Each row is followed by its class number. Each block has new classes, again numbered from 0 up, in any order.
[ -2  11   2  -7   0  -6  -6   5  -7  20  -4  25   3  51 -54  13  18  10
  77 -12   4  26  40  -9  -7   9  18  52  25  31   2 -26]	5
[ 12   1   1  48  38 -30  34 -13 -16  24 -20  48 -32  24 -44 -25 -27   8
  18 -21   5  49  17   3 -13 -47  33  20   1  50  37  -2]	3
[ -4   9 -10  39  24 -10  29 -37  -8  28  -6  27 -23   2  -8 -13   5  15
  14 -24  24  67   4  29 -29 -34  34  19  24  48  23   8]	0
[  8  10 -19  56  16 -26   6 -18   4  32 -31  34 -22  21  -4 -45  -4  30
  37 -28  10  53  28  17 -23 -17  32  30  -8  58  36  -9]	2
[ -10   22  -16  -22   13  -19  -59  -87  -20  -47    7  -61  -45   18
    7   22   27    3   49  -54   27  -40   23  108 -113   27   -4   50
   73   55  -56    7]	5
[-24  13   6   2  48 -27 -37 -72 -23 -47  18 -34 -26  31 -35  31  13 -19
  30 -68  -1 -22   7  71 -89  28  -5  53  61  14 -67   8]	6
[-10   8 -11  -1  -7  -2   2   9   0  14  -9  22   1  37 -43  15  17  16
  80 -12  11  41  37  -5  -5   7  19  61  14  49   3 -33]	0
[ 29 -17   3  37   0   4   2 -17  12  -9 -16  23  19  11 -27  14  20 -14
  46   0 -10  49  35  19   1 -41  25  28  28  -7   6 -18]	4
[ -28   18  -36   -5   23  -33  -44  -71  -31  -27    8  -68  -50   24
   13    5   25   43   58  -45   36  -30   11   97 -111   31   -6   58
   38   70  -61   -2]	2
[ -5   1 -22  42  28 -16  23 -39  -9  25  -8  29 -34   1  -8 -18   1  16
  21 -20  24  67   4  41 -31 -35  33   6  23  45  32  -4]	8
[ -29   10  -11    2   45  -25  -35  -79  -29  -35   10  -44  -46   28
  -26   24   25    1   44  -64   16  -27    1   83 -101   37   -8   55
   63   27  -55   12]	0
[ -1  -9  13  17  13  -7   6  11  -4  21 -12  37  18  24 -45  27  12  -4
  64 -20  -6  53  16 -11  13  -6  14  43   0   1  -3 -16]	0
[ -9   2 -10  38  21 -16  22 -44 -10  29  -6  20 -26   4  -7 -12   6   3
  24 -32  19  58   0  48 -31 -33  24   3  29  36  37  -4]	4
[ -26   17  -32   -8   22  -31  -43  -67  -29  -25   10  -63  -45   26
   19   14   27   50   59  -42   34  -26    9   95 -109   25   -3   57
   33   73  -70   -6]	2
[  -1   16  -23   -9   14  -19  -50  -79  -14  -48    8  -53  -44   11
    6   25   30   -1   57  -43   33  -29   18   99 -102   12   -5   60
   68   47  -52    4]	1
[  1  10 -12  34  37  -9  35 -35  -2  20  -8  27 -29   3  -5 -17  -5  22
   8 -20  25  74  16  39 -30 -37  40   0  31  45  42  -1]	7
[ -22   31  -10    1   31  -28  -28  -73  -21  -35   15  -49  -52   19
  -15   12    8   16   45  -44   24  -26    9   77 -103   14    3   57
   63   52  -51   22]	6
[  -6   11  -26    5   24  -24  -31  -70  -16  -31   15  -51  -60   28
  -23   19   20   16   52  -36   32  -31   -6   87 -111    5    0   52
   55   61  -52   -3]	1
[-23  10 -14  -5  49 -30 -46 -73 -29 -37  10 -39 -37  37 -24  21  22   3
  44 -62  13 -36  20  75 -94  46  -9  49  56  19 -57  -1]	2
[ 17 -15   8  31  13  11   3 -21  -1 -12 -11  15  15  19 -18  16  39   4
  60  -4   6  70  71  26 -22 -39  20  15  22  -5   7 -31]	1
[ 15   3  -1  49  43 -25  40 -11  -8  17 -20  45 -36  20 -37 -14 -19  17
  17 -35   4  62   7   3 -23 -55  40  20  -1  76  30 -13]	0
[  8   7 -12  44  41 -18  35 -19  -4  12 -28  35 -44  17 -37 -24 -14  30
  26 -33  11  62  24  18 -36 -44  44  16   5  83  44 -18]	0
[  2  -5  16  10   9 -15  -4  15 -12  17  -8  27  31  16 -43  17  11  -8
  66 -10  -5  41  35 -18  24   5   3  37   0 -20  -5 -14]	2
[ -6   6 -21  32  27 -15  24 -29  -3  25  -2  16 -21   8   6 -17   2  21
   7 -17  22  70  16  46 -26 -31  27   4  16  54  26 -14]	2
[ 16   8 -12  42  53 -19  41 -15  -3   7 -24  36 -42  17 -33 -23 -16  26
  20 -24  11  71  22  30 -27 -49  46  11  21  74  47 -23]	7
[  3   7 -22  52  37 -23  23 -15  14  33 -26  44 -31  19 -18 -32 -29  20
  10 -30  13  55   4  21 -22 -31  41  35  -2  62  31   4]	6
[ -37   11  -32   -5   21  -26  -36  -71  -27  -24    4  -61  -58   24
    5   20   22   37   61  -52   37  -31   -4  105 -114   34   -7   60
   46   76  -67    4]	0
[ 13  -3  -6  46  45 -24  33  -1   5  34   2  49 -23  20 -24  -6 -29  11
  -5 -39  11  57 -24  10  -1 -33  27 -10   1  41  25 -17]	7
[  5 -11  17  11   6 -11  -5   9 -10  14 -13  22  20  27 -42  22   8 -20
  57 -15 -11  41  18   0  11  -5   7  37   6  -6  -4 -15]	5
[ -1  -9   6   6  16 -12   0  16  -9  18  -9  29  21  24 -39  24  11  -1
  64 -12  -2  47  26  -4  19   1   7  32  -2  -7  -6 -31]	2
[  2 -17  18  13  17 -15   3   9 -15  22  -6  38  32  20 -41  35  12 -19
  56 -23 -17  44   4  -3  22  -9   7  34   4 -24  -6 -14]	4
[  0 -15  17  15  -1 -12 -12  12 -11  16 -11  39  17  35 -55  33  -4 -31
  71 -20  -4  33  13 -21  23  -8   4  41   2 -13  -3 -23]	3
[-15  13 -17 -10   1 -20 -56 -82 -17 -45  12 -53 -40  19   5  30  16 -12
  48 -47  25 -30   7 100 -94  16 -10  54  64  43 -55   1]	3
[ 19   5 -11  47  50 -21  36 -13   0   6 -31  38 -38  13 -38 -29 -25  22
  21 -29  11  65  26  26 -24 -46  46   6  15  74  48 -20]	7
[-24   3  -9   4  39 -36 -48 -71 -25 -39  11 -31 -33  30 -29  23  21 -11
  47 -62   3 -34   9  85 -87  50 -15  52  59  10 -65   8]	8
[ 14   4 -16  63  31 -32  15 -13  13  35 -27  57 -25  18 -23 -34 -22  29
  19 -24   4  52   4  13 -18 -24  42  29  -6  49  30  10]	8
[  1   8 -12  44  26 -20  19 -40  -7  17 -13  30 -29  -2 -11 -25   1   9
  22 -25  16  63  20  43 -29 -28  30   9  30  41  33   5]	8
[ 12  10  -4  37  46 -28  36  -6 -11  22  -9  33 -31  17 -33 -21 -13  30
  20 -22  12  62  21   6 -16 -48  32   5   2  61  38 -21]	2
[ 11   5   1  43  42 -29  30 -14 -22  17 -20  38 -33  18 -44 -19 -31  10
  16 -23   4  48   9   9 -21 -49  37  14   3  59  34  -2]	3
[  8 -13   3  25   2   5   2 -22  -1 -20 -10   3  16  11   6  20  41   0
  58  -6  -3  71  51  47 -13 -44  18  15  23  10   6 -38]	4
[  9   1  -1  34  47 -29  36  -7 -19  20 -23  37 -38  23 -36 -22 -30   3
  10 -26   7  44  23  14 -20 -37  27   6   8  59  40  -3]	5
[ -9  14  -8  -5  -6  -5  -9   8  -8   9  -7  25  22  45 -40  11  13   8
  72  -7  -1  32  57 -18   3  25  20  57  24  33  -2 -27]	2
[ -2  23   1  -2  11  -3  -7   2  -4   5 -10  32   6  44 -51  13  16  21
  83 -21   6  38  55  -6 -10  17  30  51  42  34   5 -27]	7
[  0  10  -9  -2   1  -4   6  16   1  12   0  27   8  53 -47  20  11  21
  70   0   5  37  46  -7 -10   5  22  53  17  49   3 -36]	1
[  2  15  -8  35  26 -13  24 -38  -9  18   5  21 -21  10  -2  -5   3  13
   3 -19  16  70   4  30 -30 -44  35   2  28  50  21 -13]	2
[ -12   30  -20  -24   12  -21  -52  -79  -10  -54   11  -58  -42   18
   12   33   28   12   58  -48   28  -29   19  108 -111   29   -5   57
   71   62  -50   -2]	1
[  9   3   1  36  42 -30  24  -6   7  28   4  34 -32  30 -24  -4 -30  13
  -8 -39   9  45 -22  26 -19 -33  24 -12  -3  64  23 -18]	5
[  1  -6  14  12   5 -14  -2  10 -12   4  -5  27  26  13 -39  30   6  -4
  56 -14 -18  53  21   6   8  -5  12  27   9   5 -12 -16]	8
[ -8  13 -12  -4  -3  -7 -10   4 -12  14  -3  17  11  47 -43  15  18  15
  75 -15   5  37  40 -11  -6  12  20  57  21  44  -5 -42]	2
[  1   3  -9  33  41 -28  25   1   5  32   0  50 -18  26 -22  -6 -38  15
 -14 -29   4  44 -24  19  -1 -17  26  -8 -16  45  24 -16]	3
[ -3  10 -17  57  36 -25  19 -16  12  39 -30  49 -22  21 -18 -40 -23  30
  17 -33  12  56   8  11 -22 -20  46  40  -8  52  27  13]	6
[ -3   8 -16  33  34 -18  29 -37 -13  23  -7  22 -28   6   3 -10   3  18
  18 -22  18  59   1  52 -32 -41  33   8  26  56  31  -3]	4
[  5  -6  -4  47  25 -27  28  -2   2  31   6  41 -24  32 -30  -1 -39  -4
  -5 -28   6  52 -27   9  -2 -42  20  -4 -11  52  27 -22]	3
[-19  13  -5   0  -6   0  -6   7   6   8  -9  25  18  39 -43   9  11   7
  74 -12   3  43  52 -10  -2  15  24  63  21  30  -4 -22]	6
[-16   8   0  -8  43 -27 -47 -71 -29 -37   8 -33 -41  41 -36  31  16 -18
  38 -64   6 -46   4  80 -95  40  -8  44  70  19 -63   8]	5
[  1   3 -17  67  33 -24  18 -17   6  38 -27  49 -32  29 -16 -36 -20  24
  22 -38  16  56   5   9 -28 -36  43  35  -5  64  18   3]	6
[ 15 -11  10  19   8   2   3 -15  -8  -8  -4   9  20  11  -7  24  32  12
  56 -10   8  68  61  27 -20 -41  15  17  11   9  -1 -27]	1
[ 42 -15  10  41  -3   0   5   3  15 -13 -16  35  22  22 -34  17   8 -27
  44   7 -11  53  48  -6   8 -47  21  41  21   5   1 -18]	1
[  -7   22  -23   -9   11  -19  -50  -85  -15  -45   10  -52  -51   18
   -1   20   17    5   47  -43   29  -28    9  100 -101    6    2   56
   66   56  -42    0]	3
[ 39 -11  20  29  -9   2   0  -4   7 -10 -11  25  16  18 -32  24  11 -27
  38   3 -14  50  31   1   2 -54  24  27  26   8  -7 -18]	5
[ -7  10  -7  -1  -4   1   1   8   4  10  -5  24  -2  39 -53  21  17  12
  76 -14   9  42  34  -1  -6   5  19  53  27  44   1 -37]	0
[ 12   7 -10  40  52 -24  32  -6  14  23   2  42 -32  23 -22  -5 -27  23
  -9 -38  13  60 -21  28 -12 -31  31  -7  10  53  30 -23]	7
[ 18   3   2  41  40 -30  33 -10 -13  19 -25  35 -41  24 -32 -24 -21   3
  22 -29   6  55  20  18 -19 -52  28  12  10  69  46 -13]	5
[  8 -18   4  33   2   4   0 -24 -13 -14 -11  11  19   5   0  19  33   7
  54 -11  -4  81  54  32 -19 -45  21  11  16   9  -5 -28]	8
[ -31   11  -34   -4   24  -25  -36  -76  -28  -24    3  -61  -57   20
    3   14   26   40   63  -50   40  -32    3  104 -114   32   -5   64
   44   70  -65    6]	0
[ -3   4 -10  41  54 -29  33  -9   4  32   0  38 -22  26 -28 -13 -27  33
  -5 -45  11  60 -21  25 -18 -14  34  -5  -2  59  25 -20]	7
[ -21   28  -18   -6   29  -24  -31  -69   -7  -41   17  -48  -58   27
  -26   15   11   25   49  -45   26  -31    7   86 -109   16    7   55
   57   70  -59   -3]	6

A new block, with new classes numbered from 0.
[ 28   2   4  18  10  10 -20  10 -19 -24  16   6   3   6  11  -6   0 -29
   0   8   4   7   3  14   6 -12   2  15   3 -24   9  12]	6
[ 16   4   4   6  12  27 -21 -10  -6  -8  -9   2   4  -4   8  -7 -21  -6
  25  15  -2  16  -6  -5  -7  -8  -1  -2  11 -22   3 -13]	1
[ 67  19 -11  50  34  23 -35   2 -35  -3  -9  -8  17  21   1  17 -11 -31
   2  16 -37   6 -21 -24  17 -25  45  13  10 -43  10   6]	6
[ 32   0 -17  43  14  26 -31  -4  -8 -11 -12   9  15  16   8  -8   9 -19
   2   8  -6  -2   8   8  18  -9  11   0  13 -48  14  13]	4
[ 49 -27  13  32   6  10 -28  -5 -25 -21   4 -14  -6   2   0  -6 -28 -11
   5   9   3  34   9 -26   6  -6  12  17   9 -36 -18   5]	9
[-36   9 -23   0   7  18   8  -7  17  -9 -12   7  21 -12  30   5  30  16
  15   0   7 -17  14  -8  -2   9 -32 -19  -6  -9  11  15]	2
[-85 -21  -1 -65 -32 -31  54   5  47  -5  16   1 -23 -24   0  -1  33  50
  -2 -13  44 -27  15  36 -30  14 -54  -4 -18  55   1  -5]	8
[-34  -2 -10 -17  -8   8   3   0  13  -7   9   2   7 -11  28   0  26  14
   1  14  10  -1  17  11  -6  11 -30  -7 -12  -2   2   3]	3
[  8 -37  16  -5 -18 -13   1   3  -4   3  12 -18  -9  -5 -16  -4 -24   3
   9  -8   6  18   6 -18  -1  -2   6  15  -6   2 -17  -7]	2
[ 19 -42   8   5 -22 -15   4   9  10  -3   9 -10 -23  -5 -16  -8 -25  14
   4   5   5   2  10   7  -9  -2   0  18  -5 -13 -16   3]	0
[  9   1   1  22   7  25 -14  -5 -20   0  -1  -1  20  -3  26   0  25  -5
  22   3   9   1   3  -5   6  -1  -7  -7   2 -14   6  15]	8
[-56  16 -10 -22  -6   1  12 -10  24   4   0  14  -6 -11  28   1  48  19
   4   1  11 -13  14   8  -7  11 -34 -19 -11   9  16   1]	4
[  7 -11 -15  23   3   2  -6   4   6 -10  -3   4  28  12  11  -5   1   0
   3  -4  -6  -7   7 -10  11  -2  -5  -8  -1 -25   0  14]	2
[-31   4 -17 -22   3 -18  10  -1  29  -4  -2   6   2   2  15  20  20  13
  -7 -17   2 -16 -10   1 -18 -18 -12  -4 -16   7  19 -12]	2
[-13 -20  16  -8 -18   6  -8   1  -7  17  19 -11 -20 -11  -7  -5 -12   7
   5  13   8   5   3  -1  -4  10   3  12  -3  13 -16   7]	4
[-56 -27  10 -34 -29 -19  23   4  25  -5  17 -15 -24 -17   2  -7   1  24
   5   3  24 -13  18  33 -18  13 -28  13  -5  24 -10   0]	10
[ -1  -2 -11  10  16  16  -5   5   1 -20  -5   9   7   4  12  -1  21   0
  18   9  10  -6  12  -5  12  -3 -10  -1   2 -31  16  11]	6
[ 25   8   1  31   4   8 -28   1 -13 -24   1   1  -4   9  15  -8  -8 -34
  -1   9  -2   0   1  20   4 -14   0   4  12 -30   6   7]	5
[ 93   1  -8  51  35   8 -57   0 -33 -23 -10  -2 -10  34   8   3 -22 -37
 -13   7 -19  17 -24 -23  12 -31  41  33   8 -44   4   7]	5
[ 27   8  -6  31  12  19 -30  -6 -15  -4  -5   6   5  11   5   0  -5 -30
  -7  12 -16   3   0  23  10  -8  12   0   6 -25  11   6]	4
[ 78 -10 -13  48  30  20 -45  -4 -27 -13  -6 -12  15  35 -20  13 -24 -29
  -2   0 -20  10 -21 -26  12 -26  50  17   1 -37  -3   7]	7
[ 53   9 -19  36  32   8 -29  -3 -19  -9  -5  -6  12  19   2  14 -14 -25
 -15   7 -22  10 -24 -12   7 -30  36   6   1 -25   4   6]	3
[ 46 -26  21  37  -5  13 -28   0 -30  -1   3 -15  -9   2 -10  -5 -31 -16
  10  16 -11  25  10 -17   6  -5  21  13  14 -32 -18  -1]	9
[ -4 -32  16 -12 -26 -12   5   6   7  -4   6  -6 -24  -6 -14  -8 -10  13
  14   2  15   9  13   5 -16  -1 -11  10  -6  -9  -9  -3]	11
[ 58  -3  25  43  11  25 -36  -5 -31  -5  -5  -8  11  20  -5 -11 -47 -32
  32  15  -7  26  -7 -19  12  -9  28  16  22 -37 -15   1]	11
[ 42   5   0  33  21  19 -37  -4 -18   5 -12  -5  -3   9   8   1 -31 -17
  11  20 -12  17 -11 -21   8   0  14   8  16 -35  -9 -15]	9
[106 -40   5  61  16  13 -49   1 -46 -19  10 -22   1  19 -21  -2 -51 -29
   1  19 -26  36  -4 -27  18 -18  46  27   3 -49 -20  18]	7
[ 13   9   6  13   9  11 -16   4 -16 -24   7   4   2   3  21   5  11 -27
  -6   9   0   0   1  28   0  -6 -12  12   9 -16  11  11]	8
[ 48 -29  16  44  -2  11 -20  -2 -14 -14  -6 -17   4  15  -2  -4 -23 -14
  -2   6 -16  20   9 -13  15  -6  24  12   9 -52  -9   2]	0
[-70  18 -21 -55  -3 -15  20   3  37 -21   6   9 -13 -12  27  26  43  34
 -16  -7  15 -26  -5  11 -33  -6 -40   4 -25  17  20   2]	6
[  5   8   8 -10  -4  -3  -8   3  -1  17   4   6 -18  -5  14 -12 -12   6
  21  12  -1  -1  -7   6 -10   3 -14   7   5   5  -4 -12]	1
[ 10  -3 -12  24  13  28 -21   2 -10 -25  -5   3  31   0  24   3  14  -6
  11  10   4   6   4 -20  -4  -4  -4  -5   1 -21   4  35]	11
[-91  16 -15 -37 -11   1  34   0  36  -2   3   1   8 -23  44   6  58  33
   2   2  25 -33  15  16  -9  22 -54 -19  -9  30  18   6]	0
[-48  13   8 -35  -7  -2  10  -1  14  10   8   0 -17 -20  24   1   7  19
  14  11  13  -7   0   9 -16  10 -30  -1  -2  10   2  -8]	10
[-10  16 -16 -12   8   3  -3   3   8  -6   6   1  -1  -1  14  16  21   0
 -19   7  -4  -6  -8   6  -9 -11   0   7  -6  -3  11  -2]	3
[  8  14  18  11   7  26 -10  -9 -13   0  -4  -4  -7  -8  20  -4 -14  -1
  21  27   1   9  -8 -10  -3   9 -14  -1  16  -8 -13  -5]	8
[ 12  14 -23   0  15  -4 -11  -3   0  -8  -2  -6  20   7   1  18  10   2
 -13   1 -12  -9 -29  -5  -9 -11  11  12  -5  18   5   6]	8
[-10   8  -7   0  -8  -6  -7   7  -3 -15  14   0 -10   0  12  -1  15 -11
 -13   2  10 -19  -3  26  -6 -20  -9  -1   4   3  17  -1]	5
[ 82  -5  -7  73  35  50 -68 -12 -42 -28 -13   1  45  20   7   0 -17 -44
  14  16 -20  31  -7 -38  23 -18  43   4  11 -52  -5  36]	4
[-79  20  -5 -37 -20  -9  33   5  37 -10   5   9   0 -11  24   2  43  10
 -12 -12  22 -30  17  58 -19   7 -43  -7  -1  14  30  -2]	11
[-51  17 -26  -7  -3  14   7  -6  27  -4 -13   9  16  -8  27  -1  41  21
   6   5  17 -28   7  19  -2   3 -29 -26   0  -7  18   2]	3
[ 29  26  -2  32  21   9 -21   0 -19 -22   1   9 -11   9  28  -2   5 -26
 -13  21 -14  -6  -7   9  12 -15  -4   1  20 -30  20   4]	0
[-30   0   5 -10  -3  14  -2   2   4 -16   4   6   6  -6  30  -7  20   5
   8   9  20  -5  15   0   3  14 -31  -8  -3   1   3  16]	5
[ 33  -3 -12  36  19  10 -34   0 -12 -21 -11  -9  11  18   3  19   4 -26
 -10   2 -13   1 -10  -6   5 -20  25  12   6 -36   6  11]	9
[  0 -39  22 -15 -20  -1  -5   2  -4 -20  16 -20  -8 -18  -2  -7 -15  10
  13   1  17  24  11  -9  -9   4  -6  18  -5  -4 -20  13]	1
[-41  12 -11 -31   9 -20  22  -2  36  -6  -3  12  -9   1  24  20  25  24
 -14  -9  12 -19  -4  15 -23  -8 -25  -2 -14  21  14  -9]	9
[ 20  15   5  28  13  26 -31   0 -31 -18  15  -7  -5   5  22   5   1 -44
  -1  24  -4   6   5  16  12  -7   5   5   7 -27   0  10]	3
[ 19   5 -11  17  18  -2 -17   4  -5 -17  -3  -1   9  19  11  14  13 -16
  -4  -2 -11  -4 -11  -1   4 -19  14   7  -9 -19  13   5]	6
[ 73 -23   6  59  15  19 -45   1 -38 -10  -2 -23  25   8 -14  -3 -48 -42
   9  12 -27  29  -9 -24  30  -8  47  22  15 -51 -11  19]	2
[ 58   2 -13  38  37  13 -36   5 -17 -16 -16  -6  21  30   1  18 -12 -37
  -2   2 -24  14 -25 -10  12 -28  39  19   1 -47  12   3]	6
[-114   16   -6  -65  -33  -20   41   -4   53   -2    8    8  -19  -29
   17    7   53   33   -6   -6   30  -38   15   54  -26   14  -56  -11
  -11   44   20   -3]	4
[ 41   1  16  28  19  29 -36 -12 -33  12   6 -11  -1   4   7  -6 -41 -18
  22  21  -5  29 -10 -26  17   2  24  20  12 -22 -15   5]	4
[-48  13  10 -34  -9  -8  16  -6  26   7  11  17 -25  -9  17  -6   9  12
   7   7  16  -6  12  29  -8   7 -35  -4  -1   4  13 -19]	4
[ 26   4   1  19   9  20 -22  -7  -7   8  -9  -1  15  13  -6  -6 -26  -6
  17  11 -11   8  -7 -13   7   2  11  -4  11 -17  -3 -16]	7
[ 24  14  -7  21  21  18 -26  -4 -28 -36   8  -2  12   1  18  11   6 -34
 -12  17 -10  12   2   7   9 -16   4   3   4 -22   9  22]	3
[-64  22 -19 -30  -3   5  25  -4  21   5   3   3 -10 -15  37   1  42  35
  -6   9  20 -21  13   6  -7  14 -44 -16  -2  17  11  -6]	3
[  5   6 -19  24  17  20 -19  -2   1 -23  -8   7  13   6  36  -1  30  -7
   7  11  -1  -7  13   6   0  -5 -13  -5   4 -34  15  16]	10
[ 58 -10   9  54  22  27 -31  -3 -39 -18  -5  -4  17   8  19  -3  -1 -30
  19  23 -17  24   6 -14  21  -4   8   2  13 -45  -1  22]	8
[-80  18   1 -51 -17 -12  26  -5  34   0   3   9 -23 -26  25   4  26  36
   9  -1  33 -20   8  17 -29  11 -56  -6  -1  32   6 -13]	9
[ -2   9   9  -5  -1  12 -11  -1  -4   5   9   1  -6  -2   8  -3 -20   2
   3  18  -1  -3 -10  -3  -2   4  -6   7   7  -2  -3  -9]	0
[-17   8   9   9  -1   3 -11   0   0 -36  -3   0   0  -1  24   4  22 -26
  10   8   8  -6  11  34   4  -4 -19   4   9 -27  19  20]	11
[ 41  11   4  26  22  18 -19  -5 -25  13  -7  -1   7  13 -11  -7 -40 -19
  12  17 -22  16 -12 -27  19  -5  26  -6  15 -24  -2 -13]	5
[-104   14   -5  -58  -22    3   36    2   38   -9    7   15  -15  -37
   42    2   59   46    7    6   40  -23   20   14  -37   19  -74  -21
  -11   30   15   11]	11
[-83   5 -17 -45 -14  -5  28   3  35 -15   2  17  -4 -23  27  -2  52  40
   7  -2  35 -23  18   8 -21  16 -60 -19 -11  17  17  17]	11
[ 16 -23   1  10  -8  -1   1  -3   5   2  -7  -8  -8  -1 -16 -15 -14   8
  12  -3   0   6   8   2   1   1   7  -2   1 -17  -7  -7]	1
[ 20   4  10   8   6   1 -10   1 -10  -2   0   8 -16   2   6  -7 -16  -7
  11  23 -11  10  -4   6  -4  -1 -13   9  17 -17   0 -12]	8
[-18   2  -7 -23  -3 -13  10   8  11  -2   1   3  -7  -3  11  17  35  13
  -1  -1   2 -11  -2   4 -17 -11 -10   8 -11  12  20   6]	11
[-64  12  -1 -43 -13  -9  16  -6  31   0  -3   6  -6 -18  20   0   8  25
  17   6  15 -19   5  39 -13   6 -40  -7   1   0  18 -17]	10
[ 50 -10  -6  20  30   9 -34   5 -25 -26   3  -6  -2  10  19  14   5 -22
   2   5  -9  11  -9  -6   3 -25  20  33   0 -21  12  24]	1
[-19  11 -21 -19   7 -10   8   4  14 -12   1   9  -8   6   7  18  28   9
 -20 -12   3 -14 -10   2 -30 -19  -9   5 -14  16  16   8]	11
[-16  11  -5  14  10  29  -1  -4   1 -12  -5   4  13  -9  39  -2  36   3
  10  13   9  -9  13  -4   7   7 -21 -11   7 -16  18  15]	0
[-84   7 -31 -37 -13 -10  37   4  47   6   4  14  -6 -18  32  -2  44  40
   1  -6  26 -45  18  30 -15  17 -58 -15 -13  24  18   2]	2
[  0  22 -22  -2  17  -1   7   2   7  -7   5   7   9  10  14  13  18  17
 -19  -5  -5 -16 -14 -13 -11 -20   6   0  -8   8  16  -1]	6
[-14  19 -20  -2  18  -5   3   1   7  -3   2  -4 -14   1  22  25  24   0
 -13  -1   1 -13  -7  -3 -15 -12  -8   2  -4   5   7   0]	9
[-20  20 -11   0  14  19   1  -5   7 -10   0   9 -15  -4  36  -1  23   5
   4  18  18 -13   9   9  -2   6 -29  -8  -1 -11   1   9]	3
